Below is a small trained network, with its code and all its weights. Each question gives an input and a class and asks what happens when units are switched off, that is, made to give their printed mean instead of their output.

import numpy as np


def w(rows, s, z=0):
    codes = np.array(rows[::2]) - 128.0
    scale = np.full(codes.shape[1], s)
    scale[-1] = z or s
    return codes * scale


def norm(h):
    return h / np.sqrt((h * h).mean(-1, keepdims=True) + 1e-5)


def f(y):
    return np.maximum(y, 0)


def log_softmax(a):
    a = a - a.max(-1, keepdims=True)
    return a - np.log(np.exp(a).sum(-1, keepdims=True))


def net(x, mask):
    res = np.array(x, float).reshape(1, 6) / 4 @ E
    u = 0
    for l in range(3):
        y = f(norm(res) @ A[l][:, :-1].T + A[l][:, -1])
        res = res + np.where(mask[u : u + 6], y, B[l][:, -1]) @ B[l][:, :-1]
        u += 6
    return log_softmax(norm(res)[-1] @ U[:, :-1].T + U[:, -1])


A, B = {}, {}
E = w([
[33,3,139],'x0',
[55,182,113],'x1',
[136,126,111],'x2',
[135,141,195],'x3',
[125,131,128],'x4',
[130,137,134],'x5',
],0.0055)
A[0] = w([
[1,191,114,6],'L0N1',
[67,232,127,138],'L0N2',
[58,208,93,96],'L0N3',
[171,158,62,241],'L0N4',
[96,151,79,94],'L0N5',
[190,59,114,129],'L0N6',
],0.0089,0.0017)
B[0] = w([
[254,104,240,238],'L0N1',
[139,124,150,251],'L0N2',
[195,118,219,229],'L0N3',
[60,102,206,252],'L0N4',
[173,107,138,176],'L0N5',
[192,146,147,222],'L0N6',
],0.0074,0.0035)
A[1] = w([
[145,121,110,127],'L1N1',
[132,154,138,119],'L1N2',
[133,185,121,125],'L1N3',
[148,165,248,251],'L1N4',
[100,139,105,135],'L1N5',
[38,51,115,117],'L1N6',
],0.011,0.0019)
B[1] = w([
[178,34,128,131],'L1N1',
[90,159,62,140],'L1N2',
[26,159,165,140],'L1N3',
[106,47,115,248],'L1N4',
[131,143,254,128],'L1N5',
[67,212,78,149],'L1N6',
],0.0063,0.014)
A[2] = w([
[115,161,248,180],'L2N1',
[253,225,183,95],'L2N2',
[116,223,10,126],'L2N3',
[78,41,65,139],'L2N4',
[191,217,153,254],'L2N5',
[92,131,200,138],'L2N6',
],0.006,0.0015)
B[2] = w([
[82,106,100,255],'L2N1',
[95,122,147,191],'L2N2',
[137,2,159,137],'L2N3',
[122,126,179,218],'L2N4',
[98,182,94,169],'L2N5',
[151,112,83,213],'L2N6',
],0.0085,0.0039)
U = w([
[161,120,142,255],'0',
[154,105,117,215],'1',
[148,105,127,72],'2',
[252,152,168,31],'3',
[59,165,63,67],'4',
],0.012,0.0022)

Each question gives the input, the list of numbers given to net, and the class t.
The units are the neurons (one row each of A and B). Each row of codes is followed by its name. A weight is (code - 128) times the scale printed after its matrix; where a second scale follows, it is the last column's (A, B and U).
mask holds one flag per neuron, layer by layer. A switched-off neuron (its flag False) gives its mean, the last column of its row in B, instead of its output. The means were averaged over made-up inputs and are rounded, as every weight is.
A unit's drop is (log p(t) with every unit on - log p(t) with that unit switched off) / (log p(t) with every unit on - log p(t) with every unit switched off).
The circuit of an input: a set's keep is (log p(t) with only the set's units on - log p(t) with every unit switched off) / (log p(t) with every unit on - log p(t) with every unit switched off). Starting from the 12 units with the biggest drops (on a tie, the unit counted first), units are removed one at a time, each time the one whose removal leaves the highest keep (on an exact tie, the one counted first), for as long as the keep stays at least 0.8.
units of the circuit, in order: the units of the circuit, biggest drop first
k most important neurons: the k neurons with the biggest drops, biggest first
k most important neurons of layer l: the k neurons of layer l with the biggest drops, biggest first
drop when u is switched off: that unit's drop, to one decimal
input [1,8,-6,-3,5,3], class 3: units of the circuit, in order => L0N1
input [7,-1,-6,-1,-5,3], class 4: units of the circuit, in order => L1N6; L0N1; L0N3
input [5,-3,-1,3,2,1], class 4: 2 most important neurons => L0N1; L1N6
input [7,-1,-6,-1,5,-4], class 4: units of the circuit, in order => L1N6; L0N1; L0N3
input [-6,-1,0,-2,2,3], class 4: 2 most important neurons => L0N1; L1N3
input [-7,5,-1,5,0,6], class 4: 2 most important neurons of layer 2 => L2N1; L2N5
input [8,0,0,-2,7,5], class 4: 2 most important neurons of layer 1 => L1N6; L1N4
input [5,8,7,-1,-1,-4], class 3: units of the circuit, in order => L0N1; L0N3
input [-7,-5,-3,1,1,-6], class 4: 3 most important neurons => L0N1; L1N3; L0N3
input [-3,8,3,0,2,7], class 3: drop when L0N3 is switched off => 0.3
input [-8,4,3,7,-2,6], class 4: drop when L2N1 is switched off => 0.1
input [-5,-2,-4,0,1,-8], class 4: drop when L0N5 is switched off => 0.1
